Below is a small trained network, with its code and all its weights. Each question gives an input and a class and asks what happens when units are switched off, that is, made to give their printed mean instead of their output.

import numpy as np


def w(rows, s, z=0):
    codes = np.array(rows[::2]) - 128.0
    scale = np.full(codes.shape[1], s)
    scale[-1] = z or s
    return codes * scale


def f(y):
    return np.maximum(y, 0)


def log_softmax(a):
    a = a - a.max(-1, keepdims=True)
    return a - np.log(np.exp(a).sum(-1, keepdims=True))


def net(x, mask):
    res = np.array(x, float).reshape(1, 4) / 4 @ E
    y = f(res @ A[0][:, :-1].T + A[0][:, -1])
    res = res + np.where(mask, y, B[0][:, -1]) @ B[0][:, :-1]
    return log_softmax(res[-1] @ U[:, :-1].T + U[:, -1])


A, B = {}, {}
E = w([
[13,80,154,147,162,203,123,147],'x0',
[162,128,84,114,84,204,160,200],'x1',
[173,133,126,249,154,139,169,117],'x2',
[183,46,191,158,85,104,78,162],'x3',
],0.014)
A[0] = w([
[180,167,97,97,96,68,111,129,97],'neuron 0',
[167,94,151,134,113,140,83,147,41],'neuron 1',
[68,91,134,142,146,148,141,191,99],'neuron 2',
[168,167,118,139,113,95,137,119,96],'neuron 3',
[130,121,128,161,129,118,163,135,19],'neuron 4',
[156,133,78,117,54,195,174,242,50],'neuron 5',
[156,122,136,241,173,138,167,106,64],'neuron 6',
[91,135,203,29,143,74,100,80,73],'neuron 7',
[176,167,126,121,88,96,168,99,88],'neuron 8',
[70,59,142,131,149,175,151,122,66],'neuron 9',
[132,110,98,121,105,137,157,164,1],'neuron 10',
[167,120,115,123,95,200,122,146,70],'neuron 11',
[105,187,56,121,166,133,112,107,31],'neuron 12',
[118,151,150,181,176,81,126,154,49],'neuron 13',
[93,162,155,120,154,92,161,64,87],'neuron 14',
[173,139,99,111,85,60,162,108,115],'neuron 15',
[62,116,180,151,161,169,125,154,63],'neuron 16',
[58,87,145,163,162,201,95,132,122],'neuron 17',
[187,41,199,141,86,122,83,170,78],'neuron 18',
[159,101,108,141,159,145,143,120,35],'neuron 19',
[155,135,103,145,128,101,125,116,73],'neuron 20',
[203,176,79,121,115,78,99,126,114],'neuron 21',
[102,99,121,19,99,113,88,156,34],'neuron 22',
[125,117,135,170,141,125,144,85,51],'neuron 23',
[115,212,61,88,188,161,210,98,72],'neuron 24',
[160,147,113,249,164,147,171,140,54],'neuron 25',
[150,152,134,139,85,131,108,122,66],'neuron 26',
[147,122,124,187,123,148,134,109,26],'neuron 27',
[141,128,58,117,91,177,167,183,42],'neuron 28',
[157,63,205,160,81,99,81,181,83],'neuron 29',
[139,54,212,135,159,63,88,57,48],'neuron 30',
[97,144,106,68,100,113,95,202,4],'neuron 31',
[78,183,99,152,177,62,90,81,63],'neuron 32',
[166,134,97,132,100,87,118,132,71],'neuron 33',
],0.014,0.0061)
B[0] = w([
[91,63,125,52,185,63,135,96,217],'neuron 0',
[60,173,99,138,154,160,174,166,175],'neuron 1',
[106,78,144,88,200,75,111,94,193],'neuron 2',
[99,84,124,91,154,104,113,143,188],'neuron 3',
[104,110,133,115,105,152,102,127,145],'neuron 4',
[233,158,240,228,54,41,58,176,239],'neuron 5',
[148,139,62,62,72,178,33,57,232],'neuron 6',
[175,142,95,128,46,159,67,69,210],'neuron 7',
[103,91,141,89,183,103,121,92,201],'neuron 8',
[102,83,125,102,205,68,140,83,198],'neuron 9',
[157,124,157,151,109,111,127,122,149],'neuron 10',
[185,125,191,170,98,92,129,130,177],'neuron 11',
[80,170,93,143,154,187,172,217,189],'neuron 12',
[157,126,131,141,77,138,88,120,164],'neuron 13',
[181,146,192,198,103,128,129,221,184],'neuron 14',
[57,48,131,116,176,73,144,82,215],'neuron 15',
[123,59,130,81,194,63,136,135,199],'neuron 16',
[101,60,129,78,199,32,133,108,226],'neuron 17',
[67,195,76,139,167,217,220,215,247],'neuron 18',
[101,118,128,140,106,148,94,113,144],'neuron 19',
[126,118,150,103,150,123,105,114,162],'neuron 20',
[106,38,136,95,196,85,146,101,232],'neuron 21',
[135,117,54,70,63,220,58,52,205],'neuron 22',
[174,154,132,127,73,130,86,92,159],'neuron 23',
[66,217,110,169,172,214,254,188,251],'neuron 24',
[130,140,58,45,66,174,68,67,237],'neuron 25',
[122,99,134,141,143,122,152,105,153],'neuron 26',
[115,121,88,97,72,135,120,96,167],'neuron 27',
[180,132,175,228,79,99,119,156,201],'neuron 28',
[89,226,123,145,175,199,218,169,239],'neuron 29',
[202,162,220,238,63,82,132,199,222],'neuron 30',
[174,153,90,83,72,174,74,55,176],'neuron 31',
[215,166,201,236,81,90,143,196,197],'neuron 32',
[99,115,139,105,153,99,126,126,181],'neuron 33',
],0.0086,0.018)
U = w([
[73,14,113,51,245,5,143,106,206],'0',
[68,199,84,145,164,220,255,187,53],'1',
[160,134,202,217,33,38,85,166,245],'2',
[113,119,19,33,19,206,16,46,8],'3',
],0.0077,0.0015)

Each question gives the input, the list of numbers given to net, and the class t.
The units are the neurons (one row each of A and B). Each row of codes is followed by its name. A weight is (code - 128) times the scale printed after its matrix; where a second scale follows, it is the last column's (A, B and U).
mask holds one flag per neuron, in row order. A switched-off neuron (its flag False) gives its mean, the last column of its row in B, instead of its output. The means were averaged over made-up inputs and are rounded, as every weight is.
A unit's drop is (log p(t) with every unit on - log p(t) with that unit switched off) / (log p(t) with every unit on - log p(t) with every unit switched off).
The circuit of an input: a set's keep is (log p(t) with only the set's units on - log p(t) with every unit switched off) / (log p(t) with every unit on - log p(t) with every unit switched off). Starting from the 12 units with the biggest drops (on a tie, the unit counted first), units are removed one at a time, each time the one whose removal leaves the highest keep (on an exact tie, the one counted first), for as long as the keep stays at least 0.8.
units of the circuit, in order: the units of the circuit, biggest drop first
unit that matters most: the unit with the biggest drop
k most important neurons: the k neurons with the biggest drops, biggest first
drop when u is switched off: that unit's drop, to one decimal
input [1,2,-5,5], class 1: units of the circuit, in order : [neuron 18]
input [1,-8,-7,0], class 2: 2 most important neurons : [neuron 30; neuron 32]
input [-7,7,-5,-7], class 0: 2 most important neurons : [neuron 0; neuron 21]
input [7,-4,-8,-3], class 3: 4 most important neurons : [neuron 7; neuron 22; neuron 31; neuron 21]
input [0,-8,-8,8], class 1: 3 most important neurons : [neuron 18; neuron 29; neuron 5]
input [-4,-3,2,-5], class 1: 2 most important neurons : [neuron 24; neuron 17]
input [2,7,4,-6], class 2: 3 most important neurons : [neuron 5; neuron 28; neuron 18]
input [-2,7,-7,6], class 2: 2 most important neurons : [neuron 5; neuron 24]
input [3,2,-8,-7], class 3: 3 most important neurons : [neuron 22; neuron 31; neuron 7]
input [-6,7,0,0], class 2: 3 most important neurons : [neuron 5; neuron 28; neuron 17]
input [3,-5,5,0], class 2: 4 most important neurons : [neuron 30; neuron 22; neuron 32; neuron 14]
input [-4,-5,7,-2], class 3: 2 most important neurons : [neuron 6; neuron 25]
input [-8,8,1,-1], class 0: 2 most important neurons : [neuron 21; neuron 0]
input [6,-8,-5,3], class 2: unit that matters most : neuron 30
input [5,-7,8,-5], class 3: 4 most important neurons : [neuron 6; neuron 25; neuron 5; neuron 28]
input [2,2,-3,0], class 3: 2 most important neurons : [neuron 30; neuron 21]
input [2,7,1,8], class 1: 2 most important neurons : [neuron 18; neuron 29]
input [-4,4,-1,5], class 1: drop when neuron 29 is switched off : 0.6
input [-8,7,8,7], class 0: drop when neuron 15 is switched off : 0.2
input [8,-3,3,-7], class 0: drop when neuron 2 is switched off : 0.0
input [-3,5,2,-3], class 2: units of the circuit, in order : [neuron 5]
input [-2,1,-3,1], class 3: drop when neuron 22 is switched off : 0.1
